Below are the code and all the weights of a small trained network. Each question names an input and a target symbol and asks about switching units off, where a switched-off unit gives its printed mean instead of its output.

import numpy as np


def w(rows, s, z=0):
    codes = np.array(rows[::2]) - 128.0
    scale = np.full(codes.shape[1], s)
    scale[-1] = z or s
    return codes * scale


def norm(h):
    return h / np.sqrt((h * h).mean(-1, keepdims=True) + 1e-5)


def f(y):
    return y / 2 * (1 + np.tanh(0.7978845608 * (y + 0.044715 * y**3)))


def softmax(a):
    e = np.exp(a - a.max(-1, keepdims=True))
    return e / e.sum(-1, keepdims=True)


def log_softmax(a):
    a = a - a.max(-1, keepdims=True)
    return a - np.log(np.exp(a).sum(-1, keepdims=True))


def net(x, mask):
    ids = ['βγδεζθμπω'.index(c) for c in x.split()]
    T = len(ids)
    res = E[ids] + P[:T]
    u = 0
    for l in range(2):
        q, k, v = (norm(res) @ M[l].T for M in (Q, K, V))
        z = softmax(np.where(np.tri(T) > 0, q @ k.T / 4**0.5, -1e9)) @ v
        res = res + np.where(mask[u], z, O[l][:, -1]) @ O[l][:, :-1]
        u += 1
        y = f(norm(res) @ A[l][:, :-1].T + A[l][:, -1])
        res = res + np.where(mask[u : u + 4], y, B[l][:, -1]) @ B[l][:, :-1]
        u += 4
    return log_softmax(norm(res)[-1] @ U[:, :-1].T + U[:, -1])


Q, K, V, O, A, B = {}, {}, {}, {}, {}, {}
E = w([
[207,112,179,120,113,147,140,127,106],'β',
[113,121,133,91,72,97,133,145,115],'γ',
[33,162,95,97,115,103,130,133,137],'δ',
[117,120,169,85,140,134,103,139,118],'ε',
[138,169,93,78,121,109,119,131,131],'ζ',
[158,159,131,149,107,85,163,86,102],'θ',
[121,108,145,121,133,143,166,105,116],'μ',
[153,192,148,251,94,167,77,142,219],'π',
[119,154,136,66,108,174,133,95,147],'ω',
],0.027)
P = w([
[126,136,191,111,115,88,105,77,162],'0',
[152,124,76,127,193,118,151,194,85],'1',
[111,205,178,153,148,106,168,159,97],'2',
[96,164,175,81,161,125,167,123,100],'3',
[69,105,93,188,118,182,194,215,80],'4',
[112,67,173,148,146,94,249,121,197],'5',
],0.015)
Q[0] = w([
[118,148,128,116,123,164,164,155,86],'L0H0',
[124,117,86,178,96,186,115,125,131],'L0H0',
[141,189,147,88,150,131,153,108,63],'L0H0',
[129,137,191,125,115,113,215,139,248],'L0H0',
],0.014)
K[0] = w([
[205,112,31,192,131,136,51,156,155],'L0H0',
[139,89,51,113,164,173,164,182,87],'L0H0',
[140,50,138,131,106,126,57,93,227],'L0H0',
[127,254,206,194,117,153,159,223,183],'L0H0',
],0.0094)
V[0] = w([
[148,79,110,108,108,186,83,110,195],'L0H0',
[94,109,136,171,167,72,137,115,167],'L0H0',
[100,92,135,134,117,73,9,148,88],'L0H0',
[95,134,167,76,140,169,91,177,133],'L0H0',
],0.011)
O[0] = w([
[98,132,127,110,192,123,166,144,136,128],'L0H0',
[156,173,207,131,114,249,139,207,126,91],'L0H0',
[139,157,122,176,83,149,219,137,227,80],'L0H0',
[135,110,182,137,123,90,186,202,154,254],'L0H0',
],0.012,0.0044)
A[0] = w([
[147,154,112,194,96,174,2,96,169,229],'L0N0',
[142,169,117,166,139,107,188,101,133,214],'L0N1',
[231,85,112,114,144,185,146,122,125,4],'L0N2',
[93,124,172,109,101,165,149,104,99,181],'L0N3',
],0.0096,0.0029)
B[0] = w([
[134,100,147,147,131,96,8,166,212,223],'L0N0',
[153,106,125,55,136,156,64,135,87,205],'L0N1',
[128,153,161,148,127,148,154,96,114,120],'L0N2',
[126,111,112,132,91,129,96,155,115,254],'L0N3',
],0.018,0.0043)
Q[1] = w([
[187,92,243,39,67,81,157,71,204],'L1H0',
[126,21,91,231,61,145,148,91,136],'L1H0',
[140,235,123,163,117,186,113,122,134],'L1H0',
[180,118,141,157,194,64,130,8,248],'L1H0',
],0.011)
K[1] = w([
[91,213,201,166,76,80,78,143,105],'L1H0',
[142,199,79,146,200,118,194,235,56],'L1H0',
[93,4,92,107,63,53,181,136,106],'L1H0',
[113,210,194,53,71,113,195,98,30],'L1H0',
],0.011)
V[1] = w([
[43,172,100,64,139,182,137,101,174],'L1H0',
[42,56,164,160,184,236,132,131,132],'L1H0',
[76,6,153,110,61,148,145,118,121],'L1H0',
[49,142,76,154,80,108,128,147,138],'L1H0',
],0.012)
O[1] = w([
[40,92,223,103,156,124,151,124,58,179],'L1H0',
[178,79,146,40,137,187,103,183,69,3],'L1H0',
[160,11,39,141,61,83,112,76,45,207],'L1H0',
[110,118,190,238,47,161,80,80,75,50],'L1H0',
],0.012,0.0045)
A[1] = w([
[142,123,128,158,107,239,58,183,214,5],'L1N0',
[173,106,203,166,210,27,67,216,111,219],'L1N1',
[159,33,121,91,183,153,253,192,90,34],'L1N2',
[103,142,203,93,229,161,88,182,93,124],'L1N3',
],0.0082,0.0017)
B[1] = w([
[51,8,117,101,127,99,107,83,185,222],'L1N0',
[71,54,156,49,166,153,110,148,169,236],'L1N1',
[122,154,186,146,53,84,114,97,156,253],'L1N2',
[148,54,74,199,96,81,148,67,98,206],'L1N3',
],0.013,0.006)
U = w([
[111,144,190,186,104,215,85,122,71,198],'β',
[137,131,147,97,55,121,134,191,161,4],'γ',
[62,202,127,183,169,140,139,103,150,153],'δ',
[61,61,116,116,184,112,135,86,93,48],'ε',
[156,138,44,126,172,118,130,109,156,150],'ζ',
[182,104,85,89,104,180,56,138,74,138],'θ',
[124,95,65,219,67,127,126,51,136,5],'μ',
[118,143,121,146,135,168,2,103,160,236],'π',
[109,114,107,125,145,242,123,105,142,240],'ω',
],0.009,0.0031)

Each question gives the input, a string of symbols that net reads in full, and the target symbol t.
The units are the heads (4 rows each of Q, K, V and O) and the neurons (one row each of A and B). Each row of codes is followed by its name. A weight is (code - 128) times the scale printed after its matrix; where a second scale follows, it is the last column's (O, A, B and U).
mask holds one flag per unit, layer by layer, with each layer's heads first. A switched-off unit (its flag False) gives its mean, the last column of its rows in O or B, instead of its output. The means were averaged over made-up inputs and are rounded, as every weight is.
A unit's drop is (log p(t) with every unit on - log p(t) with that unit switched off) / (log p(t) with every unit on - log p(t) with every unit switched off).
The circuit of an input: a set's keep is (log p(t) with only the set's units on - log p(t) with every unit switched off) / (log p(t) with every unit on - log p(t) with every unit switched off). Starting from all 10 units, units are removed one at a time, each time the one whose removal leaves the highest keep (on an exact tie, the one counted first), for as long as the keep stays at least 0.8.
units of the circuit, in order: the units of the circuit, biggest drop first
top k neurons: the k neurons with the biggest drops, biggest first
k most important neurons of layer l: the k neurons of layer l with the biggest drops, biggest first
drop of u: that unit's drop, to one decimal
input π ω μ, target μ: most important neuron of layer 0	[L0N0]
input ε π ω, target ω: units of the circuit, in order	[L0N0; L0H0; L1N2]
input ω ε θ θ ζ, target γ: 3 most important neurons of layer 0	[L0N3; L0N0; L0N1]
input ε γ ε δ, target γ: units of the circuit, in order	[L0H0; L1H0; L1N0]
input ε ε ω, target γ: units of the circuit, in order	[L0H0; L1H0]
input π γ δ, target δ: top 2 neurons	[L0N0; L1N1]
input ω ω π ε θ, target θ: units of the circuit, in order	[L0N0; L0N1; L1H0]
input μ ζ ε, target θ: units of the circuit, in order	[L1H0; L0H0]
input θ ω γ ζ, target π: units of the circuit, in order	[L0H0; L0N0]
input ε π δ, target δ: units of the circuit, in order	[L0N0; L1H0; L1N1]
input ε μ γ ω β, target θ: top 2 neurons	[L1N0; L1N3]
input ε ε μ, target γ: units of the circuit, in order	[L0H0; L0N1]
input γ ε ω γ ζ, target γ: 2 most important neurons of layer 0	[L0N0; L0N3]
input μ δ ω ω ε, target β: units of the circuit, in order	[L0N1; L1H0]
input ω ω ω π θ, target θ: top neuron	[L0N0]
input δ ε ε ε ε ω, target γ: 2 most important neurons of layer 1	[L1N3; L1N0]
input ω ω π δ ζ, target ζ: 2 most important neurons of layer 0	[L0N0; L0N3]
input ω δ π γ ω β, target β: 3 most important neurons of layer 0	[L0N2; L0N0; L0N1]
input β ε μ μ ω ω, target θ: drop of L0N0	0.0
input δ μ ζ δ ω, target θ: drop of L0N2	-0.1
input θ γ δ, target π: drop of L0H0	1.6
input γ ω ω, target μ: units of the circuit, in order	[L1H0]
input θ ω γ ω, target π: units of the circuit, in order	[L0H0; L0N0]
input ω γ ω μ ε, target μ: units of the circuit, in order	[L0H0; L1H0]
input ω ω ω ε ω, target ε: drop of L1H0	0.1
